Below is a small trained network, with its code and all its weights. Each question gives an input and a class and asks what happens when units are switched off, that is, made to give their printed mean instead of their output.

import numpy as np


def w(rows, s, z=0):
    codes = np.array(rows[::2]) - 128.0
    scale = np.full(codes.shape[1], s)
    scale[-1] = z or s
    return codes * scale


def norm(h):
    return h / np.sqrt((h * h).mean(-1, keepdims=True) + 1e-5)


def f(y):
    return y / 2 * (1 + np.tanh(0.7978845608 * (y + 0.044715 * y**3)))


def log_softmax(a):
    a = a - a.max(-1, keepdims=True)
    return a - np.log(np.exp(a).sum(-1, keepdims=True))


def net(x, mask):
    res = np.array(x, float).reshape(1, 7) / 4 @ E
    u = 0
    for l in range(2):
        y = f(norm(res) @ A[l][:, :-1].T + A[l][:, -1])
        res = res + np.where(mask[u : u + 7], y, B[l][:, -1]) @ B[l][:, :-1]
        u += 7
    return log_softmax(norm(res)[-1] @ U[:, :-1].T + U[:, -1])


A, B = {}, {}
E = w([
[118,123,149,99,144,128],'x0',
[9,172,113,82,52,184],'x1',
[122,132,127,114,129,129],'x2',
[119,129,134,105,130,129],'x3',
[22,84,6,173,218,103],'x4',
[99,49,107,15,33,2],'x5',
[161,51,78,72,100,210],'x6',
],0.0087)
A[0] = w([
[130,108,151,49,80,78,7],'L0N0',
[144,162,128,178,177,159,97],'L0N1',
[216,154,168,90,47,101,35],'L0N2',
[221,76,126,153,179,64,2],'L0N3',
[104,190,190,147,156,13,37],'L0N4',
[133,44,106,125,99,4,48],'L0N5',
[205,35,74,101,89,162,24],'L0N6',
],0.017,0.0055)
B[0] = w([
[180,142,55,114,88,224,211],'L0N0',
[182,104,73,142,70,156,212],'L0N1',
[86,157,234,176,78,148,249],'L0N2',
[14,229,146,57,103,140,225],'L0N3',
[73,21,128,255,104,156,219],'L0N4',
[224,129,52,108,84,123,254],'L0N5',
[71,23,135,185,148,171,199],'L0N6',
],0.02,0.0089)
A[1] = w([
[101,104,2,133,234,93,136],'L1N0',
[121,15,167,77,207,174,142],'L1N1',
[249,143,102,138,131,133,43],'L1N2',
[154,118,137,91,160,125,78],'L1N3',
[153,173,123,168,216,190,90],'L1N4',
[178,165,134,173,213,171,41],'L1N5',
[35,148,75,130,45,159,252],'L1N6',
],0.023,0.0028)
B[1] = w([
[98,164,252,163,36,194,167],'L1N0',
[107,103,92,225,153,72,142],'L1N1',
[151,181,125,134,198,203,159],'L1N2',
[138,69,126,59,156,169,125],'L1N3',
[164,119,81,98,71,84,147],'L1N4',
[162,117,68,124,48,106,139],'L1N5',
[130,144,100,103,220,85,254],'L1N6',
],0.025,0.027)
U = w([
[145,139,123,143,180,164,237],'0',
[248,142,27,93,61,168,101],'1',
[132,143,131,140,177,152,202],'2',
[141,137,129,145,177,157,169],'3',
[128,32,111,188,165,116,98],'4',
[125,153,229,106,72,161,56],'5',
[95,162,103,41,203,84,51],'6',
[193,13,174,51,102,73,2],'7',
],0.011,0.008)

Each question gives the input, the list of numbers given to net, and the class t.
The units are the neurons (one row each of A and B). Each row of codes is followed by its name. A weight is (code - 128) times the scale printed after its matrix; where a second scale follows, it is the last column's (A, B and U).
mask holds one flag per neuron, layer by layer. A switched-off neuron (its flag False) gives its mean, the last column of its row in B, instead of its output. The means were averaged over made-up inputs and are rounded, as every weight is.
A unit's drop is (log p(t) with every unit on - log p(t) with that unit switched off) / (log p(t) with every unit on - log p(t) with every unit switched off).
The circuit of an input: a set's keep is (log p(t) with only the set's units on - log p(t) with every unit switched off) / (log p(t) with every unit on - log p(t) with every unit switched off). Starting from the 12 units with the biggest drops (on a tie, the unit counted first), units are removed one at a time, each time the one whose removal leaves the highest keep (on an exact tie, the one counted first), for as long as the keep stays at least 0.8.
circuit, biggest first: the units of the circuit, biggest drop first
top k neurons: the k neurons with the biggest drops, biggest first
top k neurons in layer l: the k neurons of layer l with the biggest drops, biggest first
input [7,5,5,0,-1,8,-8], class 1: top 2 neurons	L0N0, L0N5
input [-5,-7,2,-6,0,6,5], class 6: top 3 neurons	L0N3, L1N6, L0N6
input [-2,-6,-4,-1,1,-2,8], class 4: circuit, biggest first	L0N6
input [-3,7,0,4,-4,-1,-5], class 6: top 2 neurons in layer 0	L0N6, L0N2
input [3,7,-6,-3,4,-3,-7], class 4: circuit, biggest first	L0N3, L1N2
input [1,2,1,-4,6,2,-1], class 5: top 4 neurons	L0N2, L1N0, L0N0, L0N1
input [-4,3,3,2,-5,-1,-4], class 5: top 3 neurons	L0N2, L1N6, L1N1
input [3,3,-1,0,-2,5,-3], class 1: top 2 neurons	L0N0, L0N5
input [2,-5,2,6,8,-5,-6], class 5: circuit, biggest first	L0N2, L1N0
input [-4,6,4,6,-5,-3,-7], class 4: top 2 neurons	L0N4, L0N3
input [-5,7,-2,0,4,-5,-1], class 6: top 2 neurons	L0N5, L1N6
input [-4,-5,3,0,6,-8,6], class 1: top 2 neurons	L1N4, L1N5
input [-4,-7,-3,-1,-4,6,-1], class 6: top 3 neurons	L0N3, L1N6, L1N0
input [-2,-2,2,-5,1,8,-2], class 1: circuit, biggest first	L0N5
input [-2,-3,-3,-3,7,1,5], class 5: top 2 neurons	L1N0, L0N2
input [-1,5,-6,7,-1,3,8], class 4: top 2 neurons	L0N6, L1N1
input [3,-5,5,1,-8,-6,-7], class 5: top 4 neurons in layer 0	L0N5, L0N0, L0N2, L0N6
input [-3,-5,7,6,0,8,-3], class 1: top 2 neurons in layer 0	L0N5, L0N0
input [-1,3,-5,-3,-7,5,-7], class 4: top 2 neurons in layer 1	L1N0, L1N2
input [0,7,7,2,0,-2,8], class 4: top 2 neurons in layer 1	L1N1, L1N2
input [2,-6,0,3,-5,4,0], class 6: circuit, biggest first	L0N3
input [-2,-8,3,4,-1,-6,0], class 6: top 3 neurons in layer 0	L0N3, L0N5, L0N0
